Here is a tiny trained network, its code and every weight. The questions are about switching its units off for an input and a target symbol, where a switched-off unit gives its printed mean instead of its output.

import numpy as np


def w(rows, s, z=0):
    codes = np.array(rows[::2]) - 128.0
    scale = np.full(codes.shape[1], s)
    scale[-1] = z or s
    return codes * scale


def f(y):
    return y / 2 * (1 + np.tanh(0.7978845608 * (y + 0.044715 * y**3)))


def softmax(a):
    e = np.exp(a - a.max(-1, keepdims=True))
    return e / e.sum(-1, keepdims=True)


def log_softmax(a):
    a = a - a.max(-1, keepdims=True)
    return a - np.log(np.exp(a).sum(-1, keepdims=True))


def net(x, mask):
    ids = ['Πβζλξφ'.index(c) for c in x.split()]
    T = len(ids)
    res = E[ids] + P[:T]
    u = 0
    for l in range(2):
        r = res
        for j in range(3):
            rows = slice(2 * j, 2 * j + 2)
            q, k, v = (r @ M[l][rows].T for M in (Q, K, V))
            z = softmax(np.where(np.tri(T) > 0, q @ k.T / 2**0.5, -1e9)) @ v
            o = O[l][rows]
            res = res + np.where(mask[u + j], z, o[:, -1]) @ o[:, :-1]
        u += 3
        y = f(res @ A[l][:, :-1].T + A[l][:, -1])
        res = res + np.where(mask[u : u + 16], y, B[l][:, -1]) @ B[l][:, :-1]
        u += 16
    return log_softmax(res[-1] @ U[:, :-1].T + U[:, -1])


Q, K, V, O, A, B = {}, {}, {}, {}, {}, {}
E = w([
[210,91,75,114,120,208,181],'Π',
[179,94,233,195,203,6,168],'β',
[128,113,139,55,230,176,110],'ζ',
[29,3,191,243,117,183,157],'λ',
[202,49,145,85,133,174,83],'ξ',
[81,201,73,111,38,76,80],'φ',
],0.0063)
P = w([
[156,93,150,135,140,152,98],'0',
[108,102,153,70,105,126,223],'1',
[121,114,117,87,96,110,172],'2',
[117,165,151,185,119,147,2],'3',
[110,174,109,157,131,108,88],'4',
[156,127,68,131,142,94,188],'5',
[125,171,82,155,130,129,145],'6',
],0.0082)
Q[0] = w([
[192,19,141,66,168,156,245],'L0H0',
[142,150,155,238,109,191,2],'L0H0',
[94,194,41,142,83,83,125],'L0H1',
[97,189,38,136,77,91,121],'L0H1',
[140,162,115,166,150,118,147],'L0H2',
[149,157,112,159,158,161,125],'L0H2',
],0.0076)
K[0] = w([
[154,147,195,216,212,160,1],'L0H0',
[110,71,162,75,130,148,233],'L0H0',
[85,187,35,118,89,83,80],'L0H1',
[87,183,43,125,96,83,77],'L0H1',
[77,146,78,139,55,96,131],'L0H2',
[102,134,76,147,91,158,116],'L0H2',
],0.0088)
V[0] = w([
[151,179,64,139,56,28,217],'L0H0',
[118,96,68,161,71,177,253],'L0H0',
[42,219,93,120,114,75,110],'L0H1',
[182,72,160,177,122,134,200],'L0H1',
[138,90,173,136,204,153,243],'L0H2',
[142,104,158,147,198,154,248],'L0H2',
],0.0052)
O[0] = w([
[121,138,54,214,192,118,145,57],'L0H0',
[170,233,131,174,255,13,149,254],'L0H0',
[68,198,127,122,78,69,160,78],'L0H1',
[176,71,129,176,232,161,141,100],'L0H1',
[127,113,233,66,174,89,167,139],'L0H2',
[136,117,217,68,187,84,172,108],'L0H2',
],0.0052,0.00046)
A[0] = w([
[136,108,119,11,112,130,196,205],'L0N0',
[78,184,92,161,94,62,121,163],'L0N1',
[55,55,199,215,139,153,138,167],'L0N2',
[72,212,121,104,82,23,112,154],'L0N3',
[167,139,182,98,139,44,113,155],'L0N4',
[107,61,199,254,176,54,186,189],'L0N5',
[107,154,175,87,117,56,118,137],'L0N6',
[161,163,65,202,145,146,76,218],'L0N7',
[217,98,154,177,188,83,113,201],'L0N8',
[110,78,116,190,103,201,49,221],'L0N9',
[68,186,105,101,80,50,123,184],'L0N10',
[122,107,114,130,83,193,63,190],'L0N11',
[193,133,162,178,203,69,157,180],'L0N12',
[187,98,113,132,112,176,76,174],'L0N13',
[185,43,130,6,142,182,230,254],'L0N14',
[72,201,122,100,84,37,114,165],'L0N15',
],0.0063,0.0032)
B[0] = w([
[109,151,107,52,87,120,191,187],'L0N0',
[77,149,105,162,119,113,176,186],'L0N1',
[78,18,173,174,139,126,115,157],'L0N2',
[75,154,124,144,102,104,191,193],'L0N3',
[157,187,249,111,192,77,155,143],'L0N4',
[111,47,214,192,188,65,140,177],'L0N5',
[97,183,226,115,92,72,180,138],'L0N6',
[172,151,65,201,152,166,79,192],'L0N7',
[173,110,158,160,235,99,108,175],'L0N8',
[120,60,125,182,75,178,67,182],'L0N9',
[72,174,118,142,96,109,179,191],'L0N10',
[116,117,127,150,60,175,87,163],'L0N11',
[147,124,170,160,210,70,117,162],'L0N12',
[175,105,138,113,108,172,80,159],'L0N13',
[136,62,88,1,133,104,172,254],'L0N14',
[75,166,125,143,97,100,188,187],'L0N15',
],0.0056,0.0051)
Q[1] = w([
[115,93,241,249,150,64,110],'L1H0',
[121,115,166,4,118,95,174],'L1H0',
[106,240,78,193,118,156,112],'L1H1',
[109,101,115,245,117,174,104],'L1H1',
[111,122,177,24,75,71,152],'L1H2',
[138,143,229,221,135,107,88],'L1H2',
],0.0043)
K[1] = w([
[89,41,254,98,137,54,172],'L1H0',
[177,105,145,172,172,204,13],'L1H0',
[88,163,61,17,108,113,247],'L1H1',
[67,75,152,109,179,115,183],'L1H1',
[176,114,124,200,127,208,26],'L1H2',
[142,55,126,6,118,135,181],'L1H2',
],0.005)
V[1] = w([
[183,52,210,80,165,149,43],'L1H0',
[20,115,176,131,101,49,183],'L1H0',
[151,72,133,178,74,199,25],'L1H1',
[73,104,203,194,132,95,93],'L1H1',
[2,203,34,132,40,139,161],'L1H2',
[124,135,147,52,148,163,32],'L1H2',
],0.005)
O[1] = w([
[123,196,217,159,70,200,155,193],'L1H0',
[61,141,16,70,224,214,134,251],'L1H0',
[199,231,39,205,128,189,193,67],'L1H1',
[49,147,61,116,220,225,149,138],'L1H1',
[179,130,29,59,169,126,33,61],'L1H2',
[87,188,231,99,3,172,66,126],'L1H2',
],0.0046,0.0027)
A[1] = w([
[152,149,201,101,111,226,112,196],'L1N0',
[170,190,149,107,120,207,95,174],'L1N1',
[152,214,144,156,69,159,137,98],'L1N2',
[75,162,157,175,108,88,195,154],'L1N3',
[106,69,146,73,126,213,85,159],'L1N4',
[244,90,130,74,157,66,104,184],'L1N5',
[173,144,121,30,59,188,56,192],'L1N6',
[141,64,118,130,254,111,134,69],'L1N7',
[133,99,204,133,101,194,114,158],'L1N8',
[116,203,206,126,79,134,171,2],'L1N9',
[242,127,168,129,151,66,121,222],'L1N10',
[156,138,39,154,183,105,78,130],'L1N11',
[99,169,195,157,96,107,182,44],'L1N12',
[174,95,110,8,138,130,69,111],'L1N13',
[111,192,128,156,52,112,155,155],'L1N14',
[155,185,66,36,217,135,152,81],'L1N15',
],0.0057,0.0036)
B[1] = w([
[73,160,90,130,130,65,194,217],'L1N0',
[120,207,115,155,106,122,164,150],'L1N1',
[188,136,116,189,127,175,141,157],'L1N2',
[137,102,159,101,96,166,49,255],'L1N3',
[48,120,39,107,123,100,172,195],'L1N4',
[158,63,206,77,179,79,78,208],'L1N5',
[92,217,169,98,36,156,44,218],'L1N6',
[119,144,163,110,30,167,56,221],'L1N7',
[81,107,92,104,151,76,170,222],'L1N8',
[206,125,70,199,165,201,153,210],'L1N9',
[199,144,209,137,161,55,118,189],'L1N10',
[187,95,121,225,148,147,193,252],'L1N11',
[211,137,120,154,148,203,75,223],'L1N12',
[97,147,163,29,142,148,48,208],'L1N13',
[145,96,159,130,93,164,66,212],'L1N14',
[202,139,68,130,253,205,154,207],'L1N15',
],0.0054,0.0056)
U = w([
[132,116,144,57,191,180,59,26],'Π',
[245,109,183,171,174,13,147,220],'β',
[4,180,165,34,62,48,62,222],'ζ',
[42,2,69,168,138,91,190,137],'λ',
[166,219,70,177,230,163,220,6],'ξ',
[190,170,126,205,62,233,110,129],'φ',
],0.0038,0.0026)

Each question gives the input, a string of symbols that net reads in full, and the target symbol t.
The units are the heads (2 rows each of Q, K, V and O) and the neurons (one row each of A and B). Each row of codes is followed by its name. A weight is (code - 128) times the scale printed after its matrix; where a second scale follows, it is the last column's (O, A, B and U).
mask holds one flag per unit, layer by layer, with each layer's heads first. A switched-off unit (its flag False) gives its mean, the last column of its rows in O or B, instead of its output. The means were averaged over made-up inputs and are rounded, as every weight is.
A unit's drop is (log p(t) with every unit on - log p(t) with that unit switched off) / (log p(t) with every unit on - log p(t) with every unit switched off).
most important unit: the unit with the biggest drop
top k neurons: the k neurons with the biggest drops, biggest first
k most important neurons of layer l: the k neurons of layer l with the biggest drops, biggest first
heads that matter: for each layer, one digit per head in row order, 1 if its drop is at least 0.15 and else 0, layers parted by /
drop when u is switched off: that unit's drop, to one decimal
input φ λ ξ, target Π: heads that matter => 011 / 001
input φ β φ λ ξ ξ, target ξ: most important unit => L1H1
input ξ ξ φ φ Π ζ, target Π: heads that matter => 110 / 001
input β λ ξ, target λ: 2 most important neurons of layer 0 => L0N14; L0N5
input Π ξ φ, target φ: heads that matter => 010 / 101
input Π ζ φ ζ β ζ, target ζ: heads that matter => 100 / 000
input ξ φ Π, target φ: heads that matter => 110 / 111
input β φ Π, target λ: heads that matter => 011 / 011
input ζ β β Π, target λ: heads that matter => 001 / 011
input λ ζ ζ, target ξ: heads that matter => 000 / 110
input Π Π ζ β φ ξ, target λ: heads that matter => 110 / 011
input φ Π φ β, target β: heads that matter => 100 / 000
input β ξ φ ζ λ φ φ, target λ: heads that matter => 111 / 111
input Π ζ ξ, target β: most important unit => L1H0
input φ Π ξ Π, target β: heads that matter => 100 / 010
input φ φ ξ λ, target λ: heads that matter => 000 / 100
input Π φ λ λ φ ζ, target ξ: 3 most important neurons of layer 0 => L0N14; L0N9; L0N2
input ζ β λ ζ ζ Π, target ζ: top 2 neurons => L0N14; L1N6
input ξ φ φ φ Π φ, target ξ: top 4 neurons => L1N15; L0N14; L1N11; L0N1
input Π Π ζ Π φ φ, target ζ: heads that matter => 111 / 010
input φ Π φ φ φ Π Π, target Π: top neuron => L1N13
input ζ ξ Π ξ β ζ, target φ: heads that matter => 110 / 111
input φ Π Π, target Π: top 2 neurons => L0N14; L1N13
input λ ξ φ φ Π φ φ, target ξ: drop when L1H1 is switched off => -0.4
input ξ ζ ξ, target φ: drop when L0N9 is switched off => 0.2
input φ λ ζ Π Π Π Π, target β: drop when L1H0 is switched off => 0.6
input Π φ ζ, target β: drop when L0N3 is switched off => 0.1
input φ φ φ ζ β Π, target ζ: top neuron => L1N6
